Below is a small trained network, with its code and all its weights. Each question gives an input and a target symbol and asks what happens when units are switched off, that is, made to give their printed mean instead of their output.

import numpy as np


def w(rows, s, z=0):
    codes = np.array(rows[::2]) - 128.0
    scale = np.full(codes.shape[1], s)
    scale[-1] = z or s
    return codes * scale


def norm(h):
    return h / np.sqrt((h * h).mean(-1, keepdims=True) + 1e-5)


def f(y):
    return np.maximum(y, 0)


def softmax(a):
    e = np.exp(a - a.max(-1, keepdims=True))
    return e / e.sum(-1, keepdims=True)


def log_softmax(a):
    a = a - a.max(-1, keepdims=True)
    return a - np.log(np.exp(a).sum(-1, keepdims=True))


def net(x, mask):
    ids = ['ΓΠΨβζηθμστω'.index(c) for c in x.split()]
    T = len(ids)
    res = E[ids] + P[:T]
    u = 0
    for l in range(3):
        q, k, v = (norm(res) @ M[l].T for M in (Q, K, V))
        z = softmax(np.where(np.tri(T) > 0, q @ k.T / 2**0.5, -1e9)) @ v
        res = res + np.where(mask[u], z, O[l][:, -1]) @ O[l][:, :-1]
        u += 1
        y = f(norm(res) @ A[l][:, :-1].T + A[l][:, -1])
        res = res + np.where(mask[u : u + 8], y, B[l][:, -1]) @ B[l][:, :-1]
        u += 8
    return log_softmax(norm(res)[-1] @ U[:, :-1].T + U[:, -1])


Q, K, V, O, A, B = {}, {}, {}, {}, {}, {}
E = w([
[102,60,93,62,101,150,184,197,152],'Γ',
[121,116,165,117,12,199,173,148,149],'Π',
[108,82,84,45,79,226,141,161,153],'Ψ',
[120,11,143,92,84,103,176,74,136],'β',
[150,136,141,110,44,248,133,113,118],'ζ',
[172,184,150,136,50,209,167,101,75],'η',
[167,128,92,26,131,240,159,174,61],'θ',
[176,149,116,174,123,29,166,155,25],'μ',
[139,77,83,81,208,85,148,183,120],'σ',
[164,221,205,119,164,163,134,175,136],'τ',
[94,199,129,46,164,188,118,75,111],'ω',
],0.013)
P = w([
[148,181,117,101,111,22,64,111,173],'0',
[237,49,204,87,76,124,67,149,63],'1',
[226,166,73,127,122,79,206,103,187],'2',
[104,121,201,132,118,74,92,120,110],'3',
[199,36,212,91,118,145,97,185,38],'4',
[207,143,72,140,145,121,230,106,198],'5',
[83,141,157,144,132,104,114,139,122],'6',
[152,49,180,115,132,189,109,204,46],'7',
[186,122,82,156,162,158,247,103,197],'8',
[76,141,133,166,140,123,125,134,127],'9',
[135,50,157,162,134,201,117,183,45],'10',
[166,102,100,191,187,185,252,86,197],'11',
[65,133,121,194,157,137,137,123,127],'12',
[118,34,142,200,149,223,135,161,46],'13',
],0.016)
Q[0] = w([
[4,139,150,126,110,112,77,128,56],'L0H1',
[131,70,202,146,120,156,101,216,32],'L0H1',
],0.013)
K[0] = w([
[77,36,154,198,107,219,234,150,101],'L0H1',
[76,119,135,207,254,197,183,93,111],'L0H1',
],0.0097)
V[0] = w([
[107,139,79,20,157,156,128,3,39],'L0H1',
[113,169,170,121,255,177,89,99,221],'L0H1',
],0.008)
O[0] = w([
[103,170,56,28,147,194,151,93,1,93],'L0H1',
[166,77,241,79,178,100,93,68,110,6],'L0H1',
],0.0095,0.0025)
A[0] = w([
[59,55,81,87,125,55,131,100,143,24],'L0N1',
[4,116,143,82,103,121,86,81,171,158],'L0N2',
[184,128,137,160,98,124,147,107,116,155],'L0N3',
[29,158,112,142,155,161,59,114,146,102],'L0N4',
[65,152,144,145,81,111,124,48,140,128],'L0N5',
[119,148,188,132,137,133,51,141,152,147],'L0N6',
[24,89,149,121,150,104,142,130,162,17],'L0N7',
[133,100,133,147,143,159,87,167,118,3],'L0N8',
],0.014,0.0047)
B[0] = w([
[204,188,88,133,105,131,95,243,27,153],'L0N1',
[6,41,96,47,74,89,147,160,169,165],'L0N2',
[83,93,138,70,170,140,143,178,173,254],'L0N3',
[61,145,200,136,130,246,151,98,123,164],'L0N4',
[173,173,129,130,90,111,254,146,86,162],'L0N5',
[116,173,202,104,142,114,209,196,134,200],'L0N6',
[155,5,9,100,158,151,219,178,120,147],'L0N7',
[106,82,224,135,92,119,132,105,147,166],'L0N8',
],0.0091,0.0065)
Q[1] = w([
[34,122,194,237,41,126,21,243,2],'L1H1',
[190,81,178,163,43,200,87,195,60],'L1H1',
],0.0091)
K[1] = w([
[123,64,128,219,177,197,188,99,107],'L1H1',
[112,139,122,208,254,151,139,124,104],'L1H1',
],0.013)
V[1] = w([
[59,43,136,11,3,158,182,123,184],'L1H1',
[48,17,13,48,242,115,12,214,160],'L1H1',
],0.0051)
O[1] = w([
[95,92,193,87,62,83,155,12,171,255],'L1H1',
[60,4,58,98,184,175,45,138,202,45],'L1H1',
],0.012,0.0024)
A[1] = w([
[96,123,85,188,100,104,174,144,43,72],'L1N1',
[158,37,196,44,131,149,19,69,87,205],'L1N2',
[121,70,127,149,60,176,121,212,90,83],'L1N3',
[128,94,167,108,140,185,19,120,41,72],'L1N4',
[155,75,112,165,116,167,65,198,58,3],'L1N5',
[114,119,158,34,170,75,147,94,90,158],'L1N6',
[253,112,234,114,168,102,107,135,160,109],'L1N7',
[83,166,113,178,130,31,60,90,90,98],'L1N8',
],0.011,0.0068)
B[1] = w([
[166,127,94,106,105,158,129,139,153,215],'L1N1',
[54,184,120,123,117,118,212,161,161,238],'L1N2',
[150,105,193,110,101,76,90,63,156,255],'L1N3',
[179,126,46,44,129,123,136,196,119,177],'L1N4',
[201,156,172,69,120,152,79,104,193,181],'L1N5',
[80,138,156,162,190,168,91,98,90,233],'L1N6',
[83,6,143,139,153,126,160,166,111,255],'L1N7',
[117,95,107,219,166,66,162,113,109,152],'L1N8',
],0.015,0.007)
Q[2] = w([
[152,129,130,218,183,109,116,79,176],'L2H1',
[89,99,219,114,72,48,93,89,2],'L2H1',
],0.0087)
K[2] = w([
[145,175,140,107,92,82,5,130,122],'L2H1',
[255,37,201,141,175,198,210,26,129],'L2H1',
],0.0088)
V[2] = w([
[74,173,74,156,241,3,250,108,142],'L2H1',
[65,127,77,235,119,141,131,116,124],'L2H1',
],0.0056)
O[2] = w([
[111,86,48,232,88,145,86,122,97,252],'L2H1',
[23,20,77,177,4,197,254,146,190,57],'L2H1',
],0.0089,0.0037)
A[2] = w([
[161,116,109,132,177,141,136,79,179,162],'L2N1',
[89,214,123,148,105,156,132,102,93,88],'L2N2',
[67,111,74,150,167,136,159,199,103,164],'L2N3',
[127,129,217,155,98,142,120,67,92,2],'L2N4',
[138,79,107,97,154,130,29,175,218,65],'L2N5',
[129,144,160,105,139,210,153,214,134,110],'L2N6',
[158,132,112,142,117,95,100,178,140,206],'L2N7',
[229,124,124,126,165,169,3,156,155,119],'L2N8',
],0.017,0.0059)
B[2] = w([
[92,144,139,56,65,62,90,189,104,166],'L2N1',
[192,74,104,153,220,153,160,179,148,171],'L2N2',
[156,151,151,199,139,149,75,112,98,245],'L2N3',
[165,78,70,207,114,102,97,56,84,172],'L2N4',
[210,97,143,124,183,182,90,49,204,179],'L2N5',
[151,97,59,172,144,79,86,114,107,222],'L2N6',
[94,126,95,177,149,180,88,109,157,178],'L2N7',
[188,185,234,118,4,197,145,138,127,185],'L2N8',
],0.015,0.012)
U = w([
[153,73,62,102,194,63,75,95,224,36],'Γ',
[118,137,121,141,100,47,200,128,201,144],'Π',
[46,143,109,105,135,132,120,81,150,255],'Ψ',
[141,109,44,66,97,44,92,153,106,215],'β',
[158,104,85,121,115,69,144,1,81,40],'ζ',
[190,154,105,132,164,110,230,145,145,97],'η',
[132,129,74,78,173,180,67,127,28,106],'θ',
[115,148,62,218,97,124,87,134,166,115],'μ',
[167,161,176,113,100,174,89,103,119,223],'σ',
[141,43,175,159,165,104,130,180,122,64],'τ',
[79,159,139,133,182,211,187,68,123,111],'ω',
],0.0091,0.0029)

Each question gives the input, a string of symbols that net reads in full, and the target symbol t.
The units are the heads (2 rows each of Q, K, V and O) and the neurons (one row each of A and B). Each row of codes is followed by its name. A weight is (code - 128) times the scale printed after its matrix; where a second scale follows, it is the last column's (O, A, B and U).
mask holds one flag per unit, layer by layer, with each layer's heads first. A switched-off unit (its flag False) gives its mean, the last column of its rows in O or B, instead of its output. The means were averaged over made-up inputs and are rounded, as every weight is.
A unit's drop is (log p(t) with every unit on - log p(t) with that unit switched off) / (log p(t) with every unit on - log p(t) with every unit switched off).
The circuit of an input: a set's keep is (log p(t) with only the set's units on - log p(t) with every unit switched off) / (log p(t) with every unit on - log p(t) with every unit switched off). Starting from the 12 units with the biggest drops (on a tie, the unit counted first), units are removed one at a time, each time the one whose removal leaves the highest keep (on an exact tie, the one counted first), for as long as the keep stays at least 0.8.
circuit, biggest first: the units of the circuit, biggest drop first
most important unit: the unit with the biggest drop
k most important neurons: the k neurons with the biggest drops, biggest first
k most important neurons of layer l: the k neurons of layer l with the biggest drops, biggest first
input θ μ Γ ω τ θ θ μ ζ, target θ: circuit, biggest first => [L0H1 L2N1 L1N2]
input τ Π β τ θ μ Π μ β ζ, target ζ: circuit, biggest first => [L2N4 L1H1]
input Ψ ζ Ψ η μ, target σ: most important unit => L0H1
input τ μ Π τ ω, target θ: circuit, biggest first => [L1N4 L1N6]
input ζ Ψ μ Ψ μ τ μ μ μ η, target η: 2 most important neurons => [L2N2 L1N7]
input μ Γ μ σ Π ω τ μ τ μ ζ, target τ: circuit, biggest first => [L0H1 L1N7]
input Π μ τ σ β Π μ ζ ω θ μ, target θ: circuit, biggest first => [L0H1 L1N4]
input μ θ Γ μ ω Ψ Π ζ Γ μ β, target σ: 3 most important neurons => [L0N2 L0N1 L1N5]
input τ μ μ μ μ τ Π τ σ μ μ, target Γ: 3 most important neurons => [L1N2 L1N5 L0N8]
input ω ζ μ μ τ τ, target ω: 2 most important neurons => [L1N2 L0N2]
input η μ Ψ τ η Π ζ Ψ σ τ μ β, target η: 2 most important neurons of layer 1 => [L1N3 L1N7]
input σ θ τ σ μ ζ σ μ ζ ζ η τ, target σ: 2 most important neurons => [L0N1 L2N8]
input β Π τ σ, target σ: 3 most important neurons => [L0N1 L2N8 L0N7]
input τ Π μ β β, target σ: 4 most important neurons => [L1N5 L0N2 L0N1 L2N8]
input η ζ β ζ τ μ μ τ Ψ τ β μ ζ μ, target σ: most important unit => L2N8
input σ μ Ψ μ μ Γ ζ τ ζ θ θ η, target σ: 3 most important neurons of layer 1 => [L1N8 L1N2 L1N7]
input β η ζ Π Ψ η η β Γ, target β: 2 most important neurons of layer 0 => [L0N5 L0N1]
input ζ ζ η σ η, target Γ: 2 most important neurons => [L0N7 L1N2]
input ζ ζ Ψ, target ζ: 3 most important neurons => [L0N5 L0N2 L2N4]
input μ ζ θ μ ω σ μ Π Π τ μ ω, target μ: most important unit => L2H1
input μ τ μ μ μ η μ ζ τ β ω μ Π Γ, target σ: 3 most important neurons => [L0N2 L2N8 L1N5]
input Γ μ μ Ψ, target Ψ: 2 most important neurons => [L0N2 L0N4]
input β β μ μ σ ω μ θ μ τ μ η, target β: 2 most important neurons of layer 0 => [L0N2 L0N1]
input θ τ τ μ β ζ τ σ μ Γ, target Γ: 2 most important neurons of layer 1 => [L1N3 L1N2]
input β Ψ ζ μ ω ζ μ ζ ζ σ θ μ, target β: 3 most important neurons => [L2N1 L0N2 L1N7]
input β Ψ η μ μ η τ η ω, target β: 2 most important neurons => [L2N1 L0N1]
input μ τ η μ σ, target Γ: 2 most important neurons => [L1N2 L0N6]
